Moves between units:
at | fi ro fo gu fu tu
q917 | q51 q815 q929 q423 q956 q799
q991 | q779 q486 q113 q225 q700 q187
q187 | q929 q424 q797 q748 q204 q991
q22 | q838 q956 q279 q251 q696 q852
q729 | q996 q700 q978 q424 q748 q711
q929 | q472 q692 q956 q852 q917 q779
q773 | q649 q22 q815 q799 q692 q946
q838 | q225 q903 q402 q689 q36 q69
q36 | q588 q472 q838 q592 q402 q429
q402 | q711 q51 q36 q816 q838 q569
q279 | q402 q917 q696 q920 q22 q996
q204 | q917 q533 q187 q978 q797 q700
q779 | q746 q920 q874 q22 q799 q929
q956 | q903 q773 q917 q996 q929 q874
q692 | q518 q696 q773 q874 q815 q920
q799 | q922 q251 q779 q696 q874 q917
q278 | q113 q592 q922 q402 q746 q903
q592 | q53 q69 q689 q51 q816 q649
q518 | q424 q36 q649 q278 q422 q816
q533 | q815 q711 q424 q991 q65 q140
q51 | q204 q422 q472 q429 q903 q922
q711 | q279 q204 q588 q486 q225 q729
q922 | q700 q689 q746 q36 q278 q51
q748 | q852 q113 q729 q533 q978 q225
q903 | q797 q649 q51 q569 q472 q278
q424 | q692 q588 q65 q113 q533 q486
q140 | q251 q729 q486 q187 q53 q533
q700 | q799 q140 q991 q588 q113 q204
q696 | q36 q929 q22 q946 q279 q423
q65 | q773 q225 q533 q700 q424 q53
q920 | q816 q423 q946 q956 q251 q692
q996 | q569 q799 q423 q692 q852 q279
q251 | q689 q996 q920 q929 q946 q815
q53 | q946 q748 q140 q204 q486 q65
q225 | q22 q797 q711 q140 q588 q748
q472 | q187 q518 q903 q69 q51 q746
q429 | q978 q746 q69 q649 q569 q36
q852 | q69 q874 q996 q815 q423 q22
q874 | q278 q946 q799 q279 q779 q956
q815 | q422 q279 q692 q779 q773 q251
q689 | q140 q569 q816 q472 q592 q422
q946 | q592 q852 q251 q917 q920 q773
q649 | q65 q838 q422 q922 q518 q592
q69 | q748 q278 q569 q422 q429 q838
q746 | q991 q816 q278 q838 q922 q472
q423 | q429 q779 q852 q773 q996 q696
q486 | q920 q978 q53 q797 q140 q424
q422 | q533 q402 q518 q746 q649 q689
q816 | q486 q429 q592 q903 q689 q518
q113 | q874 q53 q700 q711 q991 q797
q797 | q956 q65 q204 q729 q187 q113
q978 | q423 q991 q748 q65 q729 q588
q569 | q729 q922 q429 q518 q69 q402
q588 | q696 q187 q225 q53 q711 q978

The rows follow the links: the fewer symbols apart two units are, the more alike their rows tend to be.

Each row is also shifted at random along 5 hidden directions that mean nothing.

Some units, each with a row of numbers:
q852	[-9, 209, 182, -131, 173, 123, -147, -119, 540, 15, 83, 244, -299, -145, -473, 202, -122, 61, -252, 5, -43, -21, 511, -72, -90, -130, -497, -175, -127, 421, -415, 108, -91, 442, -342, -316, 299, 23, 10, 495, 53]
q53	[-151, 134, -224, 45, 91, -264, -114, 99, 175, -613, 89, 258, -434, -192, -15, -220, -197, 54, 26, -162, -93, 41, 143, -293, -39, -17, 132, 79, -47, 121, -336, -128, 162, 148, 134, 143, -125, 250, 459, 164, -88]
q838	[82, 269, -107, -168, 164, -52, 96, 77, 132, -54, -314, 252, 168, -300, -1144, -552, -342, 102, 590, 248, -248, -415, 185, -185, 68, 362, 449, 57, 173, 370, -708, 5, -661, -16, 228, -998, -165, -345, 670, 357, 269]
q748	[-1363, -99, -113, -58, -290, -41, 284, 161, -39, 119, 26, 107, -261, 173, 301, 3, 429, -67, 379, -227, -131, -41, -314, 162, 24, -502, 100, -505, 175, 55, 481, -540, -403, -270, -608, 141, 408, 208, -321, -98, 240]
q799	[-1088, -648, 41, -844, -265, 407, -313, -554, -136, -175, 40, -375, 217, 579, -260, -141, -1122, -214, -182, -479, 296, -210, -177, 134, 79, -199, -41, -287, 546, -154, 448, 312, -174, 272, -393, 361, -36, 17, -669, 25, 213]
q279	[-134, -87, -144, 216, -195, -155, -80, 240, -103, 510, -157, 64, 445, 116, -158, -171, 132, -121, 213, 67, 10, -202, 76, 243, -43, -30, 158, -81, 17, -31, 295, -69, -218, -236, -110, -221, 353, -237, -421, 75, 121]
q922	[-1266, 100, 21, -212, 230, 113, -35, -378, 251, -40, 187, -175, -37, -83, 409, 111, 250, -119, -454, -254, 307, 386, -51, -34, 44, -387, -153, -158, -188, -157, 4, 11, 382, 290, -67, 242, 175, 225, 12, -86, 107]
q779	[-1073, -120, 86, -171, -212, 150, 59, -165, -448, 1, 144, -325, -98, 428, 600, 84, -10, 141, -290, -263, 553, 122, -190, 290, -66, -431, -224, -398, 63, -430, 603, -142, -120, -245, -74, 707, 262, 236, -478, -196, 68]
q472	[-638, 185, 50, -407, 5, -25, 79, -46, -280, 98, 52, -139, 97, -179, -373, -239, -273, 200, 214, 229, 409, 12, -6, 101, -9, 35, 84, -253, 274, -94, -236, 90, -200, -157, 411, -271, 7, -38, 291, 115, 151]
q991	[368, -77, 70, -53, -95, 20, -70, -136, -140, -281, 239, -14, -162, 243, 744, 333, 211, -5, -226, -268, 121, 304, -283, -14, -140, 94, -229, -15, 12, -365, 99, 197, 278, 103, 184, 765, 29, 254, -22, -293, -256]
q51	[704, -192, -64, 225, -83, -31, 4, 53, -215, 147, -159, -408, 509, 123, 124, -207, 396, -175, 188, 120, -234, -211, -457, 40, -17, 465, 330, 398, -54, -296, 347, 6, -188, -293, 285, -113, -348, -376, -36, -535, 114]
q424	[425, -503, -50, -2, -373, 109, 196, -40, -360, 133, -64, -25, 105, 114, 268, 365, -86, -146, 1, 170, 9, 189, -12, 186, 100, -156, 11, 87, 271, -133, 672, 83, 211, -360, -154, 421, -118, 225, -428, -337, -279]
q815	[-273, -422, 85, -102, -61, 222, -188, -176, 238, 483, 1, -58, 10, -215, -280, 325, -460, -68, -292, 176, 282, -80, 490, 324, -29, -236, -198, 21, -4, 190, 337, 126, 285, 60, -444, -89, -20, 123, -808, 221, -28]
q486	[5, -353, 100, 133, -120, 201, 344, -60, 124, 229, 44, 121, -333, -21, -206, 601, 97, 275, 22, 196, -430, -251, 332, -132, 58, 73, -414, 296, 15, 543, 51, 135, 77, -86, -457, -107, -76, -116, -33, -67, -255]
q649	[-437, -183, 83, -196, -218, 113, 6, -38, -166, -37, -16, -182, 139, -180, 64, -126, 150, -42, 15, 196, 282, 245, -76, 195, -16, -506, 255, -264, 114, -241, 399, -280, 131, -297, -163, 228, -134, 423, -237, 95, 148]
q996	[-178, -85, -40, 75, -133, 195, 31, 52, 353, 248, -68, 134, -33, 162, -224, 40, -81, -22, -41, -109, -285, -379, 255, -49, 9, 61, -369, 132, -87, 385, -9, 31, -245, 347, -349, -379, 183, -390, -135, 100, 147]
q569	[176, -143, 217, -100, -207, 544, -60, -147, 44, 18, 20, -60, 298, 53, -11, 136, -33, -269, -239, -137, -91, -73, -83, 36, 232, -53, -96, -25, -59, 44, 127, 106, 126, 235, -457, 108, -123, -331, 115, -121, -48]
q36	[416, -244, 432, -415, -232, 700, 292, -478, -221, 495, 49, -121, 233, 6, -124, 699, -63, -224, -202, 239, 302, 123, 165, 466, 275, -156, -390, -138, 302, 314, 384, 225, 249, -93, -393, 52, 1, 64, -483, -135, 38]
q251	[-856, 45, -448, 351, 134, -351, -341, 435, -316, -310, -28, 35, 186, 326, 440, -575, -96, 12, 38, -356, 84, -249, -266, -155, -191, -208, 461, -6, -229, -510, 105, -367, -124, -114, 183, 330, -23, -166, 136, -56, -50]

Start here and follow the symbols in turn, left to right. Where do you end up?
Answers are names.
[-177, -77, -160, -130, -98, -210, -324, -163, -109, -518, 37, 94, -21, 361, 62, -310, -333, -219, 16, -417, -39, -48, -237, -182, 48, 239, 236, 193, 118, -276, -119, 231, -37, 269, 144, 315, -110, -15, 136, -230, -100]
tu tu fo tu => q187
[-591, -151, -167, -260, -264, 166, -233, -195, -118, -405, 115, 412, 313, 346, -92, -309, -823, -432, 109, -511, 88, -44, -330, -41, 173, -112, 375, -221, 361, 72, 120, 166, -133, 291, -206, 381, -55, 36, 132, -6, -99]
ro tu ro fu => q65
[75, -237, 93, 89, 77, 50, -13, -28, 126, 167, -150, -94, 265, -223, -319, -80, -56, -198, 110, 207, 21, -22, 107, 21, 89, 122, 281, 335, -151, 37, -21, 71, 196, 43, 94, -231, -369, -41, -10, 4, -112]
fo tu fu ro => q569
[339, -143, -272, 221, 71, -146, -67, -131, 113, 12, 113, 180, 21, -161, 338, -20, -59, -242, -186, -5, 302, 416, 79, 19, 124, 55, 132, 346, -128, -164, 64, 175, 514, 81, 167, 432, -151, 184, -157, -5, -275]
tu fi tu fi => q422
[-246, 300, -5, -237, 162, -96, -137, 35, -16, -9, -89, 155, 46, -135, -514, -309, -358, -26, 134, -81, 253, 37, 184, 162, -39, -38, 64, -330, 156, 143, -395, -23, -256, 51, 37, -270, 188, 57, 46, 553, 239]
fi tu fi fi ro => q874
[-132, 56, 111, -191, -21, 362, -171, -137, -109, -147, 217, 179, -23, 279, 107, 142, -337, 84, -467, -236, 387, 56, 139, 41, -37, -189, -330, -334, 36, 50, 20, 92, 153, 168, -125, 391, 250, 39, 70, 265, -44]
fi fu fi => q729
[235, -25, 34, -289, 129, -46, -348, -294, -329, -229, 65, -238, 103, 229, -206, -135, -763, 151, -258, -99, 466, 133, 153, 112, -52, 231, -83, -145, 306, -274, -196, 424, -93, 42, 342, 291, -40, -42, -32, 74, -206]
gu tu ro fi ro fi => q65
[100, -165, 250, -498, -223, 464, -172, -476, 117, 327, -113, 40, 369, 7, -604, 139, -516, -308, 15, 29, 221, 56, 193, 178, 308, -8, -20, -142, 238, 315, 39, 360, 43, 167, -289, -235, -120, -23, -261, 22, 50]
ro tu tu => q51
[-5, -461, -58, -96, -384, -110, 51, -220, -76, 318, -130, -165, 137, 314, -50, 6, -122, -175, 348, -150, -112, 46, -78, 175, 121, 219, 117, 146, 304, -1, 373, 339, -136, -145, -95, -45, -146, -42, -591, -434, 100]
fu tu tu => q797
[-638, 61, 285, -100, -171, 452, 364, -158, 49, 616, -50, 135, -101, 42, -56, 609, 429, 152, -27, 256, -167, -393, 104, 88, 175, -183, -343, -222, -31, 413, 145, -146, -205, -125, -500, -295, 266, -180, -69, -104, 22]
ro tu ro fu fi => q533
[-172, 44, 4, 92, 170, 10, 19, 155, -1, -482, -57, -71, -199, -255, -322, -336, 15, 110, 136, 42, -164, -169, -90, -275, -32, -33, 241, 55, -157, 46, -362, -314, 0, 95, 15, -240, -277, 27, 469, 126, 96]
gu gu fu fu fi gu => q533
[-167, 94, 156, -345, -187, -136, 119, -321, 368, 321, -106, 102, -234, -234, -214, 365, -141, -238, -4, -7, 182, 453, 255, 267, 94, -303, -249, -420, 218, 344, -58, 183, 177, 127, -289, 106, 127, 435, -185, 266, 95]
fo fi ro gu fi => q429
[-540, 33, 295, -477, -82, 496, 130, -241, 329, 101, 23, -41, -151, -133, -526, 277, -289, -5, 10, 104, -162, -185, 144, 5, 171, -277, -222, -349, 62, 528, -83, -83, -256, 195, -527, -298, 100, 61, -39, 203, 354]
ro ro fi gu => q204
[-876, -21, -242, -215, 185, -37, -207, -238, 235, -435, 50, 327, -185, -137, -272, -135, -998, -179, -175, -353, 274, 120, 238, -307, 73, -86, 18, -83, 187, 288, -455, 357, 312, 466, 56, 104, -283, 102, 459, 305, -115]
fi fu fi fi gu => q204
[-8, 254, 121, 22, 36, 126, 101, 131, -131, 478, 42, 85, -39, 14, -52, 301, 123, 218, -40, 185, 184, 14, 294, 276, -85, -57, -307, -148, -18, 306, -11, 149, -25, 5, -128, -102, 355, -45, -62, 307, -47]
fu ro fu tu fi => q278
[347, -419, 181, -380, -490, 323, 237, -347, -188, 501, -60, 146, 0, 259, -454, 451, -434, -127, 261, 154, -120, 71, 217, 300, 288, -70, -208, -186, 566, 563, 244, 339, -102, -175, -385, -22, 18, 88, -443, -65, -57]
ro fu tu fo tu => q187
[596, -435, 84, 48, -274, 47, 146, -50, 55, 96, 34, -224, -60, -93, 113, 386, 119, -133, 125, 190, -46, 292, 2, 68, -4, -256, -93, 11, 152, 91, 519, -68, 192, -268, -206, 286, -115, 394, -559, -93, -96]
fu ro fo fo => q711
